(in the rows, 128 means zero)
Facts:
rotek | τ klola | β skifil | κ a
skoplis | κ b
braskil | β dufetu | κ a
pluvam | τ flaze,pider | κ b
grovir | τ flufak | β treduk | κ a
klola | κ c
mikur | β miven | κ c
ledudon | β stato | κ a
stiklafir | κ d
fofo | β grobu | κ a
pegi | τ feple,rozak | κ b
buflo | τ raveril | κ a
vapi | τ plirugul,pliten,sabrus | β gruplubren | κ f
flibra | κ e
plugesti | κ a
boplu | τ labuk,vubrekul | κ a
segis | τ broras,giram | κ a
treduk | β ruma | κ a
skugun | τ zubrar,giram | β tebror | κ c
klone | τ raveril,nidrir,gridor | β numin | κ c
gule | β dretin | κ d
tebror | β gridor | κ b
greflur | τ klola,tukas,broras | κ a
dromul | τ mene | β fofo | κ a
broras | κ a
grazak | τ fomak | κ c
restos | τ pleden,fibas | κ b
fover | κ a
gridor | κ b
raveril | κ c
redraklus | τ replel | κ a
pider | κ f
nukler | τ pludram | β trostur | κ a
runi | τ grobu | β replel | κ b
ledre | β plupilor | κ b
sabrus | β vebri | κ c
tukas | β zume | κ b
rugrel | τ braskil | κ a
grobu | β zukuplel | κ a
stetestor | κ c
fleplil | τ flaze,boskufo,tozunan,skibruk,braskil | β gule | κ b
steskalil | τ mikur,flusin | κ a
zeklik | κ a
pliten | κ d
fomak | κ e
legeskin | τ feple,fofo,stato,fibas | β ledudon | κ d
gruplubren | τ vubrekul | κ a
stodrikel | τ pleden,stiklafir | β lili | κ b
dretin | τ gravi,skose | β lafar | κ d
kliflil | τ nabron,suskir,skose | β boskufo | κ b
trizi | τ pleden,plupilor,pludram | β vosima | κ b
flufak | κ c
plirugul | β klone | κ a
zubrar | β vigik | κ e
skasteva | τ fofo,vubrekul,klikler,zabem | β raveril | κ b
vubrekul | κ f
boskufo | β skugun | κ a
zume | β klaskis | κ e
trostur | τ flugulu | β giram | κ a
dufetu | β steskalil | κ a
nidrir | κ a
klaskis | τ skibruk,meba | κ a
stato | β skibruk | κ a
flugulu | κ e
plubim | κ a
bovek | τ boskufo,plupilor,pivim,fibas,flusin | κ c
ruma | τ grobu,plirugul | κ b
plaretri | κ a
seflur | β trizi | κ b
vemem | κ a
voplim | τ pleden,plupilor,skose | κ b
deskatel | β plirugul | κ a
meba | β beda | κ f
steso | κ e
keduklo | κ f
ligra | κ b
grinu | κ a
pleden | κ b
navubo | τ klola,tebror,gravi,plaretri,giram | κ f
rofle | τ vebri,raveril | β skoplis | κ b
flusin | β klola | κ c
trasus | β suskir | κ b
feple | κ a
flaze | κ a
gravi | β nabron | κ c
klikler | κ a
zarokas | β pluvam | κ a
klogu | κ f
plibri | τ plirugul | β bovek | κ d
botre | κ e
mene | β grovir | κ a
lili | τ plaretri | κ a
fibas | κ a
vigik | β grazak | κ f
gadu | τ skoplis | β plibri | κ d
gosa | κ e
miven | κ b
numin | β tukas | κ d
rozak | β rofle | κ d
beda | τ raveril | κ a
plupilor | β drubrogus | κ a
skibruk | κ a
stakik | τ trasus,botre,plubim | κ f
pivim | β seflur | κ b
plibral | τ steso,gridor | β dromul | κ a
pedrek | τ plupilor,vubrekul,nidrir | β sabrus | κ c
drubrogus | τ zeklik | β beflal | κ e
giram | β skasteva | κ f
stival | β nevan | κ a
skose | κ b
logrek | τ grobu,fomak,stetestor | κ a
buskar | τ flaze,nidrir,vigik | β gravi | κ f
vosima | β buflo | κ c
beflal | β brotrer | κ a
pludram | κ d
replel | κ e
suskir | β stodrikel | κ d
tozunan | κ f
zabem | κ d
brotrer | κ b
zukuplel | τ boskufo,fofo,nidrir | β buskar | κ c
ploneke | τ brotrer | κ d
vubran | κ c
tulik | τ pleden,stato,mene | κ c
vebri | β keduklo | κ c
lafar | β mikur | κ b
sani | τ plirugul | κ e
labuk | κ c
nevan | τ fomak,replel,fibas,giram | β meba | κ d
skifil | τ skose | β klogu | κ c
travugo | τ pivim,zarokas | β deskatel | κ c
nabron | β runi | κ b
griniklos | β stiklafir | κ c

Known rows:
flugulu: [132 104 120 144 121 123 130  94 113 146 150 138 148 138 120 100 133 139
 156 154 112 163 135 121 184 117 122 105 127 101 162 111 134 107 151 141
 132 106 126 146 121 120 131]
stetestor: [137  94 135 142 165 117  97  79 105 138 122 138 150 145 123 105 139 142
 151 153 129 140 107 107 213 125 109 108 136 101 181 101 143 123 146 149
 145 100 127 149 134 135 136]
rotek: [105 133 115 135 104 128 126 109 111 168 107 139 150 134 111 116 115 134
 148 162 118 117 137 136 167 129  94  94 130  49 125 124 145 137 139 125
 139 109 127  77 115 147 110]
lafar: [133  60 123 148 131 127 116  97 103 160 137 132 144 147 127  80 134 155
 147 129 110 169 122 107 179 115 124  83 131 122 160 101 123  83 143 154
 116 112 131 167 106 133 126]
beflal: [126  91 106 157 132 133 130  91 122 169 117 135 156 135 118 115 107 146
 156 167 109 160 151 123 155 116 119 104 130  58 144 115 110 100 152 150
 127 127 130 116 119  97 124]
ruma: [136  77 123 130  90 148  75 106  93 187 124 130 142 135 129  42 127 151
 141 134 102 135 113  95 189 127  81  58 117  88 150  99 126  93 149 143
 122 109 146 146 104 154 116]
gravi: [137  78 139 142 191 122 108  76  92 155 126 140 145 122 127 101 120 142
 179 174 137 176  94 122 195 138  97  81 128 128 171  92 120  88 150 150
 146 105 108 136 160 122 144]
nabron: [135  58 129 146 163 122 138 102  85 175 147 131 129 114 132  76 107 142
 183 154 123 211 121 133 167 128 108  68 124 147 146  98 120  67 147 146
 119 118 110 165 143 130 144]
ploneke: [132 120 125 134 136 134 104  92 105 162 124 143 147 136 126  80 126 145
 135 163 116 119  95 118 187 137  90  86 133 117 160 105 145 118 142 127
 143 106 135 126 120 154 114]
zabem: [138 103 123 149 150 120 119  86 112 146 134 139 148 141 119  94 128 141
 139 161 117 147 117 116 198 123 112 111 136 118 175 107 144 106 154 146
 145 114 130 162 125 135 129]
giram: [116 134 118 153 153 124 131  91 110 146 143 138 168 135 120 156 112 146
 170 174 115 135 147 130 177 120 108 114 132  36 164 112 123 125 146 139
 139  94 116  98 137 113 123]
dromul: [123 129  97 149 102 130 133  95 117 173 117 136 147 128 128  96 108 138
 143 165 116 116 133 134 170 128 101 106 128  54 123 117 133 147 139 115
 121 108 136  94 116 125 114]
pider: [129 112 110 154 139 124 123  84 119 149 118 139 157 130 115 132 117 132
 171 175 121 146 150 130 177 119 118 121 130  47 150 117 125 134 150 140
 141 105 124 104 135  97 133]
flusin: [131  99 139 136 154 112  98  85 111 131 111 140 145 153 116 106 150 131
 145 145 136 135 109 111 223 123 112 116 141  99 176 109 161 139 143 149
 149  97 128 138 126 144 138]
tozunan: [130 112 111 152 140 124 123  85 119 151 120 139 157 130 115 132 117 134
 171 176 122 147 150 129 175 119 117 121 129  48 151 117 126 132 151 140
 141 107 124 103 135  97 133]
grovir: [123 131  98 150 103 128 131  94 115 172 119 135 149 127 125  98 107 140
 145 167 113 115 136 131 172 128  99 105 127  55 125 118 133 145 142 115
 124 108 133  99 117 127 113]
lili: [118 109 108 145 120 147 113  98 111 182 106 138 159 130 123 105 104 150
 155 170 108 126 129 128 145 131  95  82 128  62 130 114 112 109 140 130
 131 117 131  87 118 118 105]

Rows:
No name comes twice in this set of rows, the named rows included.
[122 135 126 133 145 139 108  95 106 168 137 146 143 144 140  89 123 152
 120 163 117 119  88 118 184 136  92  79 137 104 169  98 139 123 139 129
 125 100 135 108 112 154 116]  dretin
[127 131  99 152 120 138 115 102 106 181 127 141 151 131 127 112  94 146
 148 170 108 119 136 137 152 131  98  99 134  58 136 110 126 130 143 121
 123 100 130  84 110 139 110]  steskalil
[134 105 125 146 144 121 118  85 115 152 135 139 145 143 119  89 131 140
 137 164 117 151 118 112 204 121 109 104 132 103 176 106 142 104 157 150
 140 115 133 156 126 135 131]  pliten
[132 112  99 152 101 130 110  96 116 182 136 130 146 128 117  95 100 135
 144 175 101 154 173 113 195 113  93 110 117   5 159 108 124 115 177 153
 121 120 143 125 118 122 134]  plirugul
[139  97 114 145 102 123 115 102  95 160 136 131 139 139 133  63 132 147
 140 127 113 120 108 115 193 128 107  92 131 124 140 103 148 128 132 116
 117  93 133 153 103 165 113]  pluvam
[129 128 109 142 123 139 103  91 110 165 106 143 157 125 122 118 112 135
 170 177 121 114 128 133 164 134  96 102 128  49 136 115 126 147 140 120
 142  98 128  72 130 115 119]  stakik
[141 115 124 140 158 134  74  88  93 156 114 145 147 144 141  94 122 150
 140 153 126 102  81 117 195 139  92  98 147 114 170  92 147 143 133 124
 139  81 132 108 116 153 120]  bovek
[150  73 133 146 167 121  94  70 102 145 117 142 150 136 120 100 137 148
 164 164 131 151  94 107 197 133 111  98 132 117 176  92 115  91 153 155
 151 101 115 138 134 120 133]  mikur
[135 128 117 133  98 133  92  88 111 171 127 136 141 130 125  48 131 135
 122 164 109 109 108  98 226 130  71  92 117  74 161 106 151 134 159 127
 139 111 154 149 121 152 122]  plibri
[142 112  93 158 110 133 109 104 104 176 104 138 152 126 119  98  88 137
 161 170 112 110 137 142 152 132 101 120 141  86 118 115 135 127 146 114
 144 106 130  95 109 125 109]  boplu
[119 108 106 154 129 123 147  95 120 165 127 135 148 136 120 121 106 139
 151 167 118 158 149 134 171 118 117 112 133  57 140 116 123 112 152 144
 126 117 121 107 121 104 128]  fibas
[132 121 104 156 129 117 132  78 123 141 124 136 156 130 118 125 121 132
 166 170 121 137 153 127 191 116 121 135 130  44 148 119 133 150 149 131
 136 104 128 121 134  96 133]  vigik
[159  98  96 169 135 120 106  90 110 145 108 138 161 129 111 125  96 129
 179 172 118 126 153 139 171 121 124 155 147  85 142 117 137 132 155 130
 161  99 127 118 126  90 128]  vubrekul

The same things again, as new rows of numbers:
Known rows:
zubrar: [108 115 125 110 101 205 136 136 134  78 126 149 112 146 106 121 144 130
 119 135 125 146 130 164 108  64 170 120 119 158  92]
tukas: [125 120 151 100 116 128 103 112  71 110 122 116 146 109 129 141 117 129
 126 126 137 111 118 142 153 111 165 131 125 131  97]
plirugul: [121 136  80 132  96  85 120 131  96 150 115 132 122 118 146 124 127 124
 131 153 110  89 143 128 112 142 124 150 133 111 135]
skose: [124 116 164 130 106 119 127 131  98 100 120 116 126 126 134 140 129 116
 128 130 127 108 109 140 117  94 167 142 131 149 100]
kliflil: [138 118 151 129 121 159 135 126 157  87 150 136 125 132 128 149 140 106
 124 131 147 129 108 126 142 138 125 142 131 139 114]
plibral: [142 106  90 154 119 126 140 129 148 154 137 134 129 133 141 135 153 128
 124 136 137 133 119 102 112 176  88 123 133 101 133]
fleplil: [151 107 115 153 151 151 134 138 170 125 143 135 116 133 112 151 127  97
 118 117 145 146 104 118 136 113 103 131 119 103 117]
zarokas: [127 113 108 152 124 106 136 123 128 150 122 128 121 131 140 130 139 108
 126 121 120 106 124 117  91 146 107 140 143 126 143]
buflo: [143 117 116 133 121  97 124 129 106 143 131 119 146 115 144 128 138 145
 119 128 135 139 123 106 148 166 108 121 132  82 132]
plugesti: [130 125 108 144 128 112 129 117 124 130 130 120 143 119 148 128 134 121
 128 137 132 117 127 119 136 159 109 140 131 107 134]
rugrel: [135 115  97 153 149 106 127 122 139 152 126 125 136 124 130 128 129 113
 123 108 128 125 124 112 126 137  96 130 132  87 137]
stakik: [134 128 161 132 169 148 122 134 166  98 148 113 135 126 123 148 105 128
 140 138 131 121 121 115 159 156 119 132 115 135 135]
pegi: [145 125 146 126 127 138 127 144 147  98 142 135 124 121 122 140 132 113
 121 137 139 144 112 129 160 131 121 137 125 123 118]
mene: [126 119 129 148 105  98 144 128 134 148 118 131 118 136 151 128 142 112
 129 122 119 102 123 119  90 144 121 147 145 133 140]
stato: [126 126 135 130 105  83 131 126 122 132 114 126 129 131 142 124 131 118
 126 115 118 109 127 119 118 140 124 144 149 130 140]
klogu: [132 124 158 128 151 135 126 141 153 127 131 111 127 129 122 147 104 136
 137 140 126 113 126 119 127 140 133 131 118 144 127]
giram: [117 104 165  88 124 129 108 127 114 173 117 118 128 132 118 147 109 139
 144 125 116  76 131 116  81 102 149 121 133 178 112]

Rows:
No name comes twice in this set of rows, the named rows included.
[128 135 177 107 122  99 108 126  71  73 120 102 152 107 134 132 117 131
 124 119 132 126 116 148 191 112 172 140 122 128 108]  nabron
[129 118 110 116 119 107 117 114 129 149 131 139 141 124 135 128 135 118
 122 126 125 110 134 113 134 159 100 135 149 114 138]  redraklus
[148 127 151 128 122 126 124 147 150 109 143 133 127 126 116 143 132 120
 117 129 144 156 107 110 185 130 121 130 122 110 115]  skasteva
[139 141 107 112 108 129 109 146 133 113 144 144 122 110 113 142 120 120
 124 154 133 131 122 124 180 132 122 144 119 112 120]  ruma
[137 154 133  91 112  97  90 141  93  91 130 122 149  91 112 134 112 135
 121 140 129 146 131 134 234 126 141 137 116 105 120]  runi
[130 122 125 168 135 148 142 136 121  83 134 116 114 126 144 143 130 106
 130 146 137 108 108 136 107 116 145 152 117 128 105]  trasus
[107 152 160  67  98 134  97 139  62  48 107 123 147 115  98 102 119 157
 114 113 122 178 144 178 214  41 213 118 105 126  99]  replel
[123 123 125 135 101 188 139 157 124  65 120 134 113 142 116 117 145 147
 113 142 138 181 122 165 142  62 178 113 103 121  86]  steso
[143 117 139 126 109 119 126 147  89 133 115 111 128 120 133 139 127 138
 123 137 140 137 105 131 144 116 152 128 117 103  90]  gridor
[130 110 104 151 128  89 136 130 120 165 110 124 120 136 139 129 142 113
 122 102 117 113 124 118  77 108 115 137 144 114 131]  boskufo
[134 130  85 113 105 108 117 124 145 151 139 150 136 118 127 133 132 121
 125 143 124 118 141 102 150 165  83 140 142 104 147]  logrek
[109 143 146  77 129 112 115  94  67 143 114 125 156 117 132 101 121 151
 131 101 116 128 153 169 135 107 178 107 132 142 129]  gravi
[106 127 112  96 120 151 131  96  88 161 119 140 128 134 132 112 139 139
 134 127 111 106 147 168  68 114 151 107 142 159 124]  klola

Now the same things, written a new way:
Known rows:
pider: [158 152 123 147 123 140 159 104 125 116 168  69 139 159 141  95 127 127
 116 148 108 116  93 143 137 107 121 131]
skasteva: [120 110 143 115 142 129  85 125 125 140 154 157 112 109 103 119 122 125
 125 109 108 120 130 119 129 127 141 131]
gruplubren: [134 134 140 124 136 136 171 126 129 133 147  98 115 126 106 156 128 132
 129 114 116 119 121 139 132 125 160 128]
treduk: [136 129 136 127 130 133 161 124 130 128 137 111 121 124 129 139 129 136
 136 122 122 123 122 142 133 130 160 123]
nukler: [143 143 137 126 138 139 138 125 124 134 127 104 125 126 141 149 110 135
 136 124 120 124 125 131 137 134 122 120]
plaretri: [138 134 137 142 115 128 193 129 131 134 139 125 130 121 149 132 130 139
 126 126 123 122 121 137 134 127 163 118]
drubrogus: [160 139 132 133 132 144  96 113 128 129 134 129 116 135 135 109 144 129
 128 133 113 118 118 139 123 126 138 133]
grovir: [140 131 135 126 136 137 137 125 128 130 129 108 119 123 138 137 126 137
 137 121 123 126 126 136 136 131 149 122]
lafar: [116 108 137 116 132 122  99 123 130 134 146 176 120 107 123 103 127 128
 127 120 114 124 134 125 126 136 147 124]
klone: [126 131 137 127 145 137  87 120 126 150 144 113 101 129 101 137 128 137
 119 109 127 118 136 146 129 113 145 123]
gadu: [159 125 127 135 137 143  25 106 127 131 151 175 121 138 152  74 132 126
 115 136  96 117 118 125 120 133  82 133]
griniklos: [133 134 132 129 133 130  91 122 125 146 125 128 110 126 131 142 129 140
 132 125 129 120 135 143 125 120 133 113]
broras: [137 131 137 143 113 130 187 128 132 134 142 123 131 119 145 134 131 140
 125 128 123 120 119 136 134 127 162 118]
flaze: [114 133 134 128 123 123 165 113 132 128 148 102 130 128 125 139 119 137
 119 131 130 117 116 132 136 135 176 119]
trostur: [139 131 136 130 136 138 137 124 127 130 129 106 119 124 139 134 122 138
 138 122 124 126 127 135 139 132 146 122]
stiklafir: [157 137 131 122 122 132 110 110 129 128 156 191 122 139 126 100 142 117
 115 138  86 114 107 134 111 130 112 137]
logrek: [149 119 136 132 125 134 125 131 121 131 137  96 111 121 131 151 141 139
 153 118 117 121 124 124 137 123 153 127]

Rows:
No name comes twice in this set of rows, the named rows included.
[157 123 128 131 128 138  62 108 131 128 157 180 118 138 138  79 142 122
 112 137  93 115 114 131 117 131 103 137]  numin
[125 129 137 123 125 132 182 123 129 133 147  99 125 128 129 154 124 136
 119 121 126 115 120 134 132 130 132 123]  klikler
[147 133 137 148 132 141 131 129 128 138 134 113 130 119 149 126 119 141
 132 126 121 124 128 133 141 127 145 120]  rotek
[145 153 136 126 134 127 111 124 125 145 125 148 111 126 119 153 124 133
 139 121 120 123 131 145 128 116 151 117]  skifil
[142 136 137 142 130 129  90 129 124 149 133 136 106 119 115 145 135 138
 140 121 119 118 133 142 128 112 165 119]  skugun
[118 103 136 119 135 126  81 122 127 137 137 175 127 106 143  95 116 130
 125 121 117 124 136 119 129 140 124 121]  ledre
[168 122 132 144 130 141  23 116 123 136 159 170 121 131 130  91 141 124
 123 137  82 111 115 116 122 124 103 138]  nevan
[126 126 142 113 143 126  82 124 123 139 140 173 120 110 121 125 113 123
 134 116 107 124 132 114 130 134 135 126]  trizi
[127 136 131 122 122 122 126 120 129 143 131 140 109 129 126 144 138 137
 132 121 130 120 131 146 124 119 155 117]  flufak
[113 113 138 126 150 124  13 111 122 137 147 148 119 108 118 105 103 129
 128 126 117 124 132 106 140 141 152 124]  fleplil
[136 136 139 120 126 128 196 128 127 132 135 113 129 124 125 164 124 133
 127 129 117 116 115 136 129 129 138 121]  stato
[160 129 132 133 137 145  15 109 121 137 153 160 121 137 136 101 122 123
 114 136  87 112 115 113 122 129  69 137]  legeskin
[127 143 138 123 147 135  70 120 120 153 132 113 108 128 115 157 113 137
 125 117 126 116 134 136 131 117 122 119]  pedrek
[110 111 138 117 128 118 101 119 125 139 140 172 135 106 136 118 110 129
 118 132 117 117 129 115 129 140 118 117]  pivim

Now the same things, written a new way:
Known rows:
grobu: [164 118 104 120 156 127 128 109  70 119 138 104 136 125 101  89 126 162
 146 134 105 108 129  90 124 139 134 117 129]
logrek: [141 129 120 112 163 128 143  77  89 150 127 128 117 151  96 130 143 138
 179 130  90 118 124 143 121 140 107 118 126]
pluvam: [102 125  80 103 112  95 168 127 137 156 156 115  60 132 175 169 176 132
 114 200  96 167 116 129  74 105  88 202 103]
pider: [161 134 172 190  84 153 134 149 195  83 163 153 115 144 163 120 101 141
  54 111 145 204 130 167 141 120 152 101 182]
skasteva: [107 135  99  87 129  79 157 121 153 146 120 113  81 132 186 171 182 151
 153 173 101 156 123 127  77 118  77 209 101]
segis: [129 152 109 132 145 143 117  94 100 176 125 124 102 158 102 145 132 119
 169 112 122  94 120 122 135 134 109 130 114]
tebror: [140 145  55 120 101 119 144 129 126 179 126  70  65 137 205 132 168 154
 138 163 126 114 114  80 108 110  87 197 100]
buflo: [ 97 147 147  97 160 115 150 107 139 150 141 156 106 129  73 123 144 107
 118 148  97  86 132 115 104 100 109 160 134]
nevan: [141 156 156 196  96 209 128 135 138  91 120 177 170 170 148 110  81 126
 164  70 127 187 134 183 145  84  78  81 157]
fibas: [127 127  98 133 164 110 108 125 117 143 127 103 151 132  95 117 117 149
 123 118 111 128 116  60 118 142 136 134 118]
flufak: [132 120 136  97 140 135 115 118 116 138 128 120 135 101  78 123 125  98
 107 126 142  86 116 133 139 163 173  96 128]
pliten: [171 134 158 178  89 205 143 148 115  68 157 152 191 126 131  47  99 135
 120 102 111 178 141 170 150  72 103  77 180]
stodrikel: [116 131  82  91 130  83 147 130 153 153 113  97 100 131 197 160 184 153
 167 155 118 161 118 114  90 126  75 205  93]
miven: [126 121  78  80 111 102 165 136 135 160 156  87  80 110 184 126 200 135
 122 190 130 138 121 119 100 108  88 202 108]
dromul: [130 126 126 106 165  91 100 125 109 123 116 127 154 137 105 154 131 135
 170 101 136 126 130 118 123 154 119 140 104]
sani: [ 85  78 165 154 104 176 173 118 105 109  61 145 152 101 152  92 100 130
 152 145  95 120 168 192 178 117 192  33 151]
rugrel: [110 124 115 127 150 101 115 112 105 140 161 141 114 146  84 172 122 114
 120 141 112 140 123 132 109 135 131 134 111]

Rows:
No name comes twice in this set of rows, the named rows included.
[103 119  92 126 160 122 138 128 120 157 171 126 118 127  72 129 119 116
  75 167 102 140 111  85 115 119 133 133 122]  skibruk
[114 137 165  99 150 130 130 123 136 122 110 152 122 106  60 121 107 108
  87 136 115  63 123 111 116 135 168 113 145]  vebri
[165 138 169 173  98 209 152 134 119  71 152 169 179 137 138  64 103 129
 148 104 112 180 143 196 148  75  85  76 180]  plibri
[136 151 177 190  99 165 103 151 147  62 122 191 200 162 152 132  73 132
 165  61 135 199 143 182 136 102  85  97 147]  legeskin
[137 141  96 102 108  71 111 130 120 135 113  93  90 140 221 190 172 160
 190 127 145 131 132 132 102 139  86 199  84]  kliflil
[138 138  69 110 112  87 122 146 137 153 125  64 108 118 211 132 171 162
 130 145 133 129 118  60 107 124 105 203  98]  skose
[125 123 140  96 144 139 119 112 117 138 123 129 133 108  73 133 125  97
 119 126 137  93 115 144 138 166 168  95 127]  vubran
[121 138 103 126 143 187 139 114 136 186 103 109 108 123  76  99 108  98
  97 132 135  72 101  82 144 149 150  95 134]  klola
[129 124 145 111 154 110  98 109 114 115  94 140 137 136  87 183  98 123
 149 104 133 122 120 146 120 185 163  92 110]  travugo
[105 141 154 102 152 135 146 127 152 133 110 147 122 103  54  99 107 107
  61 150 102  64 116  87 114 131 171 117 153]  raveril
[118 130 106 136 149  95 104 129 103 130 164 127 127 131  83 144 109 131
  86 147 105 126 120  87 110 133 150 136 123]  flaze
[105 142 180 102 154 116 127 105 135 119  97 174 112 127  68 168 107 108
 123 121 109  83 124 148 104 149 155 114 130]  klone
[128 154 171 188  95 178 117 170 165  72 142 167 202 135 128  85  82 124
 101  90 124 180 132 139 135  74 106 109 170]  zabem
[130 149 161 115 142  77  99 109  95 103 133 161 116 139  98 170 124 132
 154 110 122  82 145 133 108 133 129 154 121]  plibral
[ 93 128 128 101 177 115 148 118 150 158 130 149 132 138  72 131 140 116
 126 143 104 128 124 104 107 124 104 151 124]  gruplubren

